Below is a small trained network, with its code and all its weights. Each question gives an input and a target symbol and asks what happens when units are switched off, that is, made to give their printed mean instead of their output.

import numpy as np


def w(rows, s, z=0):
    codes = np.array(rows[::2]) - 128.0
    scale = np.full(codes.shape[1], s)
    scale[-1] = z or s
    return codes * scale


def f(y):
    return y / 2 * (1 + np.tanh(0.7978845608 * (y + 0.044715 * y**3)))


def softmax(a):
    e = np.exp(a - a.max(-1, keepdims=True))
    return e / e.sum(-1, keepdims=True)


def log_softmax(a):
    a = a - a.max(-1, keepdims=True)
    return a - np.log(np.exp(a).sum(-1, keepdims=True))


def net(x, mask):
    ids = ['Θαβδεζλμξπφψω'.index(c) for c in x.split()]
    T = len(ids)
    res = E[ids] + P[:T]
    u = 0
    for l in range(2):
        r = res
        for j in range(2):
            rows = slice(3 * j, 3 * j + 3)
            q, k, v = (r @ M[l][rows].T for M in (Q, K, V))
            z = softmax(np.where(np.tri(T) > 0, q @ k.T / 3**0.5, -1e9)) @ v
            o = O[l][rows]
            res = res + np.where(mask[u + j], z, o[:, -1]) @ o[:, :-1]
        u += 2
        y = f(res @ A[l][:, :-1].T + A[l][:, -1])
        res = res + np.where(mask[u : u + 8], y, B[l][:, -1]) @ B[l][:, :-1]
        u += 8
    return log_softmax(res[-1] @ U[:, :-1].T + U[:, -1])


Q, K, V, O, A, B = {}, {}, {}, {}, {}, {}
E = w([
[139,126,105],'Θ',
[125,138,64],'α',
[139,165,85],'β',
[93,150,84],'δ',
[162,154,99],'ε',
[112,179,138],'ζ',
[108,114,112],'λ',
[154,133,64],'μ',
[172,149,128],'ξ',
[116,47,95],'π',
[4,164,164],'φ',
[140,173,112],'ψ',
[151,142,182],'ω',
],0.029)
P = w([
[111,175,79],'0',
[139,195,104],'1',
[138,206,120],'2',
[145,219,128],'3',
[166,243,123],'4',
[177,254,136],'5',
],0.0032)
Q[0] = w([
[85,254,122],'0.h1',
[46,134,96],'0.h1',
[29,221,199],'0.h1',
[171,197,122],'0.h2',
[133,13,193],'0.h2',
[149,150,253],'0.h2',
],0.0092)
K[0] = w([
[204,108,191],'0.h1',
[197,11,98],'0.h1',
[223,140,90],'0.h1',
[171,97,191],'0.h2',
[203,102,96],'0.h2',
[44,174,155],'0.h2',
],0.011)
V[0] = w([
[67,150,155],'0.h1',
[164,95,157],'0.h1',
[178,135,157],'0.h1',
[107,131,157],'0.h2',
[5,137,139],'0.h2',
[107,158,84],'0.h2',
],0.011)
O[0] = w([
[72,172,121,144],'0.h1',
[102,212,103,78],'0.h1',
[246,148,94,198],'0.h1',
[215,155,26,166],'0.h2',
[191,141,119,253],'0.h2',
[49,2,171,212],'0.h2',
],0.0039,0.0032)
A[0] = w([
[39,107,196,29],'0.n1',
[13,118,67,43],'0.n2',
[221,48,140,83],'0.n3',
[254,10,60,253],'0.n4',
[202,251,128,170],'0.n5',
[147,21,234,58],'0.n6',
[94,225,165,112],'0.n7',
[158,65,189,141],'0.n8',
],0.0071,0.0049)
B[0] = w([
[244,105,70,119],'0.n1',
[174,82,111,138],'0.n2',
[203,183,201,124],'0.n3',
[255,177,114,184],'0.n4',
[98,198,146,254],'0.n5',
[106,137,124,125],'0.n6',
[87,158,176,169],'0.n7',
[108,181,134,129],'0.n8',
],0.0083,0.0082)
Q[1] = w([
[6,124,48],'1.h1',
[124,43,162],'1.h1',
[72,177,205],'1.h1',
[104,103,176],'1.h2',
[158,134,217],'1.h2',
[121,214,100],'1.h2',
],0.015)
K[1] = w([
[1,29,73],'1.h1',
[149,33,225],'1.h1',
[69,232,202],'1.h1',
[171,181,48],'1.h2',
[91,176,72],'1.h2',
[154,102,170],'1.h2',
],0.0099)
V[1] = w([
[70,117,254],'1.h1',
[88,164,28],'1.h1',
[155,64,170],'1.h1',
[86,117,182],'1.h2',
[138,113,111],'1.h2',
[158,78,230],'1.h2',
],0.0094)
O[1] = w([
[30,103,171,88],'1.h1',
[87,35,38,187],'1.h1',
[165,140,178,2],'1.h1',
[70,96,147,134],'1.h2',
[151,113,104,94],'1.h2',
[158,2,213,92],'1.h2',
],0.007)
A[1] = w([
[174,201,216,179],'1.n1',
[254,126,142,181],'1.n2',
[191,176,94,113],'1.n3',
[112,178,218,74],'1.n4',
[58,172,219,123],'1.n5',
[92,173,201,111],'1.n6',
[126,198,132,6],'1.n7',
[107,52,56,77],'1.n8',
],0.0091,0.011)
B[1] = w([
[43,100,128,249],'1.n1',
[96,97,254,222],'1.n2',
[170,145,148,206],'1.n3',
[198,70,33,191],'1.n4',
[153,58,137,233],'1.n5',
[171,79,119,203],'1.n6',
[211,90,35,135],'1.n7',
[82,36,100,154],'1.n8',
],0.0081,0.012)
U = w([
[159,162,153,185],'Θ',
[235,147,124,70],'α',
[167,110,208,51],'β',
[224,109,61,79],'δ',
[91,110,65,3],'ε',
[1,148,187,192],'ζ',
[130,142,143,79],'λ',
[83,186,224,131],'μ',
[121,54,167,151],'ξ',
[180,203,71,141],'π',
[77,244,126,187],'φ',
[176,200,152,186],'ψ',
[135,144,117,179],'ω',
],0.0099,0.0065)

Each question gives the input, a string of symbols that net reads in full, and the target symbol t.
The units are the heads (3 rows each of Q, K, V and O) and the neurons (one row each of A and B). Each row of codes is followed by its name. A weight is (code - 128) times the scale printed after its matrix; where a second scale follows, it is the last column's (O, A, B and U).
mask holds one flag per unit, layer by layer, with each layer's heads first. A switched-off unit (its flag False) gives its mean, the last column of its rows in O or B, instead of its output. The means were averaged over made-up inputs and are rounded, as every weight is.
A unit's drop is (log p(t) with every unit on - log p(t) with that unit switched off) / (log p(t) with every unit on - log p(t) with every unit switched off).
unit that matters most: the unit with the biggest drop
k most important neurons: the k neurons with the biggest drops, biggest first
k most important neurons of layer l: the k neurons of layer l with the biggest drops, biggest first
which heads matter: for each layer, one digit per head in row order, 1 if its drop is at least 0.15 and else 0, layers parted by /
drop of u: that unit's drop, to one decimal
input δ ω ζ ω ψ, target φ: which heads matter => 11 / 10
input δ π π ζ ω, target ξ: 2 most important neurons of layer 1 => [1.n4; 1.n5]
input β ω δ, target ε: which heads matter => 00 / 10
input ω φ ω, target β: unit that matters most => 0.h2
input α π ψ ζ ε, target ψ: which heads matter => 00 / 10
input ψ α ω λ ζ, target ζ: 2 most important neurons of layer 0 => [0.n4; 0.n3]
input β μ ε δ φ μ, target ε: 2 most important neurons => [1.n8; 0.n4]
input α α ω ω ζ, target ζ: which heads matter => 00 / 11
input ζ α φ ψ, target ψ: which heads matter => 01 / 10
input ψ π ξ ξ, target μ: 2 most important neurons => [1.n2; 1.n1]
input φ δ π ω ω ψ, target ψ: 3 most important neurons of layer 1 => [1.n2; 1.n3; 1.n4]
input ω ψ ψ μ, target α: 2 most important neurons of layer 1 => [1.n2; 1.n1]
input ζ β φ λ ζ ζ, target φ: 2 most important neurons => [1.n2; 1.n4]
input ζ ω ω α, target δ: 2 most important neurons => [1.n1; 1.n8]
input ω ω ψ ε ω, target φ: most important neuron of layer 0 => [0.n5]
input ω ω α ε β, target π: 2 most important neurons => [0.n5; 1.n1]
input ω π ζ α μ, target α: 2 most important neurons => [0.n4; 1.n2]
input ω ψ ω ζ ω, target ζ: 2 most important neurons => [0.n5; 0.n4]
input ζ ω ω ω δ, target ε: 3 most important neurons of layer 1 => [1.n2; 1.n8; 1.n3]
input β α ζ β α ε, target ψ: 2 most important neurons => [0.n4; 1.n3]
input α ω ζ ω, target ζ: unit that matters most => 0.h1
input π φ ζ β ω, target β: 3 most important neurons of layer 1 => [1.n2; 1.n1; 1.n4]
input α ω ψ δ ω, target φ: drop of 0.n6 => 0.0
input β ω π, target β: drop of 0.n5 => 0.1
input ψ β ω δ δ π, target β: drop of 0.n5 => 0.2
input φ ω ζ, target φ: drop of 0.n5 => 0.4
input ω ω ω ω α β, target π: most important neuron of layer 0 => [0.n5]
